Here is a tiny trained network, its code and every weight. The questions are about switching its units off for an input and a target symbol, where a switched-off unit gives its printed mean instead of its output.

import numpy as np


def w(rows, s, z=0):
    codes = np.array(rows[::2]) - 128.0
    scale = np.full(codes.shape[1], s)
    scale[-1] = z or s
    return codes * scale


def f(y):
    return y / 2 * (1 + np.tanh(0.7978845608 * (y + 0.044715 * y**3)))


def softmax(a):
    e = np.exp(a - a.max(-1, keepdims=True))
    return e / e.sum(-1, keepdims=True)


def log_softmax(a):
    a = a - a.max(-1, keepdims=True)
    return a - np.log(np.exp(a).sum(-1, keepdims=True))


def net(x, mask):
    ids = ['αβγεζλξπτφψ'.index(c) for c in x.split()]
    T = len(ids)
    res = E[ids] + P[:T]
    u = 0
    for l in range(2):
        r = res
        for j in range(2):
            rows = slice(2 * j, 2 * j + 2)
            q, k, v = (r @ M[l][rows].T for M in (Q, K, V))
            z = softmax(np.where(np.tri(T) > 0, q @ k.T / 2**0.5, -1e9)) @ v
            o = O[l][rows]
            res = res + np.where(mask[u + j], z, o[:, -1]) @ o[:, :-1]
        u += 2
        y = f(res @ A[l][:, :-1].T + A[l][:, -1])
        res = res + np.where(mask[u : u + 4], y, B[l][:, -1]) @ B[l][:, :-1]
        u += 4
    return log_softmax(res[-1] @ U[:, :-1].T + U[:, -1])


Q, K, V, O, A, B = {}, {}, {}, {}, {}, {}
E = w([
[157,185,46],'α',
[81,186,153],'β',
[83,114,109],'γ',
[90,162,99],'ε',
[126,27,61],'ζ',
[59,159,121],'λ',
[2,84,145],'ξ',
[134,133,59],'π',
[121,144,77],'τ',
[179,54,97],'φ',
[72,37,103],'ψ',
],0.0095)
P = w([
[59,169,67],'0',
[80,121,165],'1',
[250,106,50],'2',
[116,132,215],'3',
[119,104,125],'4',
[95,187,70],'5',
[37,33,176],'6',
[152,148,242],'7',
[229,14,40],'8',
[96,233,79],'9',
[44,37,184],'10',
[126,147,165],'11',
[114,44,10],'12',
[111,161,152],'13',
],0.014)
Q[0] = w([
[2,99,84],'L0H1',
[141,132,86],'L0H1',
[112,124,233],'L0H2',
[59,72,153],'L0H2',
],0.0086)
K[0] = w([
[73,199,233],'L0H1',
[131,140,56],'L0H1',
[176,99,69],'L0H2',
[3,148,205],'L0H2',
],0.0063)
V[0] = w([
[124,254,180],'L0H1',
[101,82,210],'L0H1',
[40,135,187],'L0H2',
[188,64,167],'L0H2',
],0.0073)
O[0] = w([
[129,140,136,26],'L0H1',
[48,227,3,130],'L0H1',
[153,84,140,253],'L0H2',
[72,125,131,12],'L0H2',
],0.0059,0.0023)
A[0] = w([
[157,136,2,192],'L0N1',
[85,105,201,69],'L0N2',
[155,96,141,194],'L0N3',
[174,108,204,4],'L0N4',
],0.0086,0.0024)
B[0] = w([
[139,51,70,252],'L0N1',
[67,67,249,152],'L0N2',
[108,239,4,157],'L0N3',
[85,30,58,112],'L0N4',
],0.0045,0.0047)
Q[1] = w([
[178,199,143],'L1H1',
[245,138,21],'L1H1',
[148,138,173],'L1H2',
[179,125,172],'L1H2',
],0.012)
K[1] = w([
[139,35,105],'L1H1',
[47,182,1],'L1H1',
[69,58,180],'L1H2',
[236,197,224],'L1H2',
],0.0081)
V[1] = w([
[129,3,71],'L1H1',
[194,151,96],'L1H1',
[124,138,209],'L1H2',
[88,178,100],'L1H2',
],0.016)
O[1] = w([
[1,38,163,210],'L1H1',
[150,119,249,85],'L1H1',
[113,151,58,2],'L1H2',
[146,221,201,125],'L1H2',
],0.0096,0.0086)
A[1] = w([
[140,164,61,2],'L1N1',
[33,149,124,71],'L1N2',
[178,81,39,162],'L1N3',
[115,68,247,223],'L1N4',
],0.011,0.0032)
B[1] = w([
[94,149,7,124],'L1N1',
[141,169,111,208],'L1N2',
[79,195,157,178],'L1N3',
[190,129,97,251],'L1N4',
],0.014,0.012)
U = w([
[213,136,140,192],'α',
[149,201,63,63],'β',
[68,124,162,134],'γ',
[92,172,206,254],'ε',
[118,42,58,47],'ζ',
[86,196,136,123],'λ',
[4,163,93,41],'ξ',
[154,101,132,91],'π',
[136,119,157,127],'τ',
[135,64,91,21],'φ',
[35,55,64,165],'ψ',
],0.012,0.0076)

Each question gives the input, a string of symbols that net reads in full, and the target symbol t.
The units are the heads (2 rows each of Q, K, V and O) and the neurons (one row each of A and B). Each row of codes is followed by its name. A weight is (code - 128) times the scale printed after its matrix; where a second scale follows, it is the last column's (O, A, B and U).
mask holds one flag per unit, layer by layer, with each layer's heads first. A switched-off unit (its flag False) gives its mean, the last column of its rows in O or B, instead of its output. The means were averaged over made-up inputs and are rounded, as every weight is.
A unit's drop is (log p(t) with every unit on - log p(t) with that unit switched off) / (log p(t) with every unit on - log p(t) with every unit switched off).
The circuit of an input: a set's keep is (log p(t) with only the set's units on - log p(t) with every unit switched off) / (log p(t) with every unit on - log p(t) with every unit switched off). Starting from all 12 units, units are removed one at a time, each time the one whose removal leaves the highest keep (on an exact tie, the one counted first), for as long as the keep stays at least 0.8.
units of the circuit, in order: the units of the circuit, biggest drop first
unit that matters most: the unit with the biggest drop
k most important neurons: the k neurons with the biggest drops, biggest first
k most important neurons of layer l: the k neurons of layer l with the biggest drops, biggest first
heads that matter: for each layer, one digit per head in row order, 1 if its drop is at least 0.15 and else 0, layers parted by /
input ψ α ε, target ψ: units of the circuit, in order	(L1H1)
input α ψ ε ψ ψ ψ ψ ψ ζ, target ψ: 2 most important neurons of layer 1	(L1N3; L1N2)
input φ φ τ ψ ζ β ψ τ ξ, target β: units of the circuit, in order	(L1H1; L1N3)
input ψ α ψ λ α γ ε ψ ε ε ε ψ ψ, target ε: units of the circuit, in order	(L1N3; L1H1; L1N4)
input β ψ ξ α ψ γ ψ λ α α ζ α φ, target α: heads that matter	00 / 11
input ψ ψ ζ ε π α, target α: heads that matter	01 / 11
input β ζ π, target β: units of the circuit, in order	(L1H1; L1N1)
input ε λ α ξ ε ψ ζ, target ξ: units of the circuit, in order	(L1H1; L1N3; L0N2)
input τ ψ ε β ε λ π ε ζ ε ξ ε τ, target ε: heads that matter	00 / 11
input ψ λ φ α ψ ξ ζ π α β γ ψ φ, target β: units of the circuit, in order	(L1H1; L1N1)
input ψ π λ, target ψ: heads that matter	00 / 10
input ζ β β, target ζ: heads that matter	00 / 10
input γ ζ α ε α ε π β, target β: heads that matter	00 / 11
input ε ξ π ψ, target ψ: 3 most important neurons	(L0N2; L1N3; L0N3)
input ψ φ ψ ε ψ ε π ζ γ, target ε: units of the circuit, in order	(L1N3; L1N4)
input ζ λ ε ξ ψ ζ φ, target ξ: unit that matters most	L1H1
input ψ α ψ ψ α τ ψ ξ, target ξ: 2 most important neurons	(L1N4; L0N2)
input ξ ψ ψ, target ξ: units of the circuit, in order	(L1N3; L1H1)
input α α π α ε ψ ε, target α: heads that matter	00 / 10
input ψ γ α, target ψ: heads that matter	10 / 10
